Below are the code and all the weights of a small trained network. Each question names an input and a class and asks about switching units off, where a switched-off unit gives its printed mean instead of its output.

import numpy as np


def w(rows, s, z=0):
    codes = np.array(rows[::2]) - 128.0
    scale = np.full(codes.shape[1], s)
    scale[-1] = z or s
    return codes * scale


def norm(h):
    return h / np.sqrt((h * h).mean(-1, keepdims=True) + 1e-5)


def f(y):
    return np.maximum(y, 0)


def log_softmax(a):
    a = a - a.max(-1, keepdims=True)
    return a - np.log(np.exp(a).sum(-1, keepdims=True))


def net(x, mask):
    res = np.array(x, float).reshape(1, 8) / 4 @ E
    u = 0
    for l in range(3):
        y = f(norm(res) @ A[l][:, :-1].T + A[l][:, -1])
        res = res + np.where(mask[u : u + 5], y, B[l][:, -1]) @ B[l][:, :-1]
        u += 5
    return log_softmax(norm(res)[-1] @ U[:, :-1].T + U[:, -1])


A, B = {}, {}
E = w([
[121,125,123,126,132,130,123,128],'x0',
[76,226,80,161,56,128,105,101],'x1',
[124,136,119,133,152,139,97,126],'x2',
[46,111,206,175,91,55,96,135],'x3',
[121,81,158,171,48,254,108,149],'x4',
[161,159,75,151,97,103,119,237],'x5',
[139,132,133,134,130,125,126,126],'x6',
[97,112,110,109,126,132,141,134],'x7',
],0.0078)
A[0] = w([
[96,150,166,103,138,169,172,2,2],'0.n1',
[78,232,60,168,70,144,192,2,20],'0.n2',
[181,163,71,62,117,181,173,37,32],'0.n3',
[110,154,81,63,133,64,135,55,64],'0.n4',
[143,82,112,154,104,145,97,153,159],'0.n5',
],0.0093,0.0065)
B[0] = w([
[173,6,45,206,126,57,70,109,196],'0.n1',
[127,121,188,86,124,123,52,231,255],'0.n2',
[126,152,134,193,196,194,163,156,229],'0.n3',
[157,170,128,114,108,119,132,65,220],'0.n4',
[145,126,106,111,141,88,160,85,216],'0.n5',
],0.013,0.005)
A[1] = w([
[161,150,68,126,129,145,161,191,62],'1.n1',
[105,120,129,145,90,187,111,86,5],'1.n2',
[119,58,136,156,48,254,112,130,107],'1.n3',
[132,171,146,100,186,81,162,135,50],'1.n4',
[111,185,104,148,56,210,67,110,90],'1.n5',
],0.0076,0.0028)
B[1] = w([
[79,110,126,201,133,176,146,119,214],'1.n1',
[76,142,115,120,108,63,102,35,148],'1.n2',
[172,255,94,43,135,41,155,13,253],'1.n3',
[169,163,126,77,49,158,159,73,189],'1.n4',
[161,83,181,76,167,101,98,182,211],'1.n5',
],0.0086,0.0044)
A[2] = w([
[39,168,201,170,122,65,115,100,134],'2.n1',
[150,145,2,191,54,84,142,202,1],'2.n2',
[30,98,187,204,110,91,170,113,45],'2.n3',
[200,169,82,154,158,100,86,124,226],'2.n4',
[173,17,187,41,191,167,171,110,95],'2.n5',
],0.0086,0.0036)
B[2] = w([
[165,117,90,122,172,245,197,164,197],'2.n1',
[144,17,136,164,172,97,55,69,183],'2.n2',
[157,173,94,182,169,198,137,126,154],'2.n3',
[59,105,157,123,77,126,171,105,255],'2.n4',
[75,164,144,137,66,97,40,227,202],'2.n5',
],0.011,0.008)
U = w([
[86,152,187,111,95,110,47,220,208],'0',
[127,1,98,212,152,82,92,60,4],'1',
[128,193,141,69,99,93,193,37,207],'2',
[115,145,116,194,204,236,205,162,63],'3',
],0.016,0.0011)

Each question gives the input, the list of numbers given to net, and the class t.
The units are the neurons (one row each of A and B). Each row of codes is followed by its name. A weight is (code - 128) times the scale printed after its matrix; where a second scale follows, it is the last column's (A, B and U).
mask holds one flag per neuron, layer by layer. A switched-off neuron (its flag False) gives its mean, the last column of its row in B, instead of its output. The means were averaged over made-up inputs and are rounded, as every weight is.
A unit's drop is (log p(t) with every unit on - log p(t) with that unit switched off) / (log p(t) with every unit on - log p(t) with every unit switched off).
The circuit of an input: a set's keep is (log p(t) with only the set's units on - log p(t) with every unit switched off) / (log p(t) with every unit on - log p(t) with every unit switched off). Starting from the 12 units with the biggest drops (on a tie, the unit counted first), units are removed one at a time, each time the one whose removal leaves the highest keep (on an exact tie, the one counted first), for as long as the keep stays at least 0.8.
circuit, biggest first: the units of the circuit, biggest drop first
most important unit: the unit with the biggest drop
k most important neurons: the k neurons with the biggest drops, biggest first
top k neurons in layer l: the k neurons of layer l with the biggest drops, biggest first
drop when u is switched off: that unit's drop, to one decimal
input [-5,3,0,6,-1,8,-5,-6], class 1: most important unit : 2.n2
input [-8,-6,-3,7,6,3,-2,2], class 3: circuit, biggest first : (0.n2; 2.n3)
input [7,5,2,-5,-5,3,-7,5], class 0: 2 most important neurons : (0.n2; 1.n3)
input [0,-5,-3,7,3,-4,3,2], class 3: 3 most important neurons : (2.n1; 2.n3; 0.n2)
input [4,-1,0,3,5,6,-3,3], class 1: 2 most important neurons : (0.n5; 2.n2)
input [-8,1,-5,0,-5,5,-5,5], class 1: 2 most important neurons : (2.n2; 1.n3)
input [0,-6,-3,2,-6,8,-1,1], class 1: 2 most important neurons : (0.n2; 2.n2)
input [-3,3,-3,1,8,7,-6,5], class 2: 2 most important neurons : (1.n3; 0.n1)
input [1,-3,-3,-4,-5,6,-6,5], class 1: 2 most important neurons : (2.n2; 1.n3)
input [-8,6,-3,-6,1,0,4,-1], class 0: 2 most important neurons : (0.n2; 2.n1)
input [8,4,-6,6,-3,4,6,-7], class 3: 2 most important neurons : (2.n1; 0.n1)
input [-6,5,-6,3,1,-6,-4,2], class 1: 2 most important neurons : (0.n1; 2.n5)
input [4,-2,2,-3,-7,5,-8,1], class 2: top 2 neurons in layer 0 : (0.n1; 0.n4)
input [-6,-2,0,-4,7,-4,6,-6], class 2: circuit, biggest first : (1.n3)
input [-8,-8,-8,-2,2,6,8,1], class 0: 2 most important neurons : (2.n5; 0.n1)
input [6,-7,3,5,3,-7,-7,3], class 0: 2 most important neurons : (2.n5; 2.n2)
input [5,5,3,0,-5,-2,7,3], class 0: 2 most important neurons : (0.n2; 1.n3)
input [-5,-5,-7,8,-2,0,7,-4], class 3: drop when 2.n1 is switched off : 0.1
input [5,7,-8,-4,0,-5,-5,-4], class 0: drop when 0.n2 is switched off : 1.6
input [4,-1,-6,8,-5,-3,7,1], class 3: circuit, biggest first : (2.n1)
input [8,0,8,-8,-5,-4,-3,8], class 3: drop when 1.n3 is switched off : 0.3
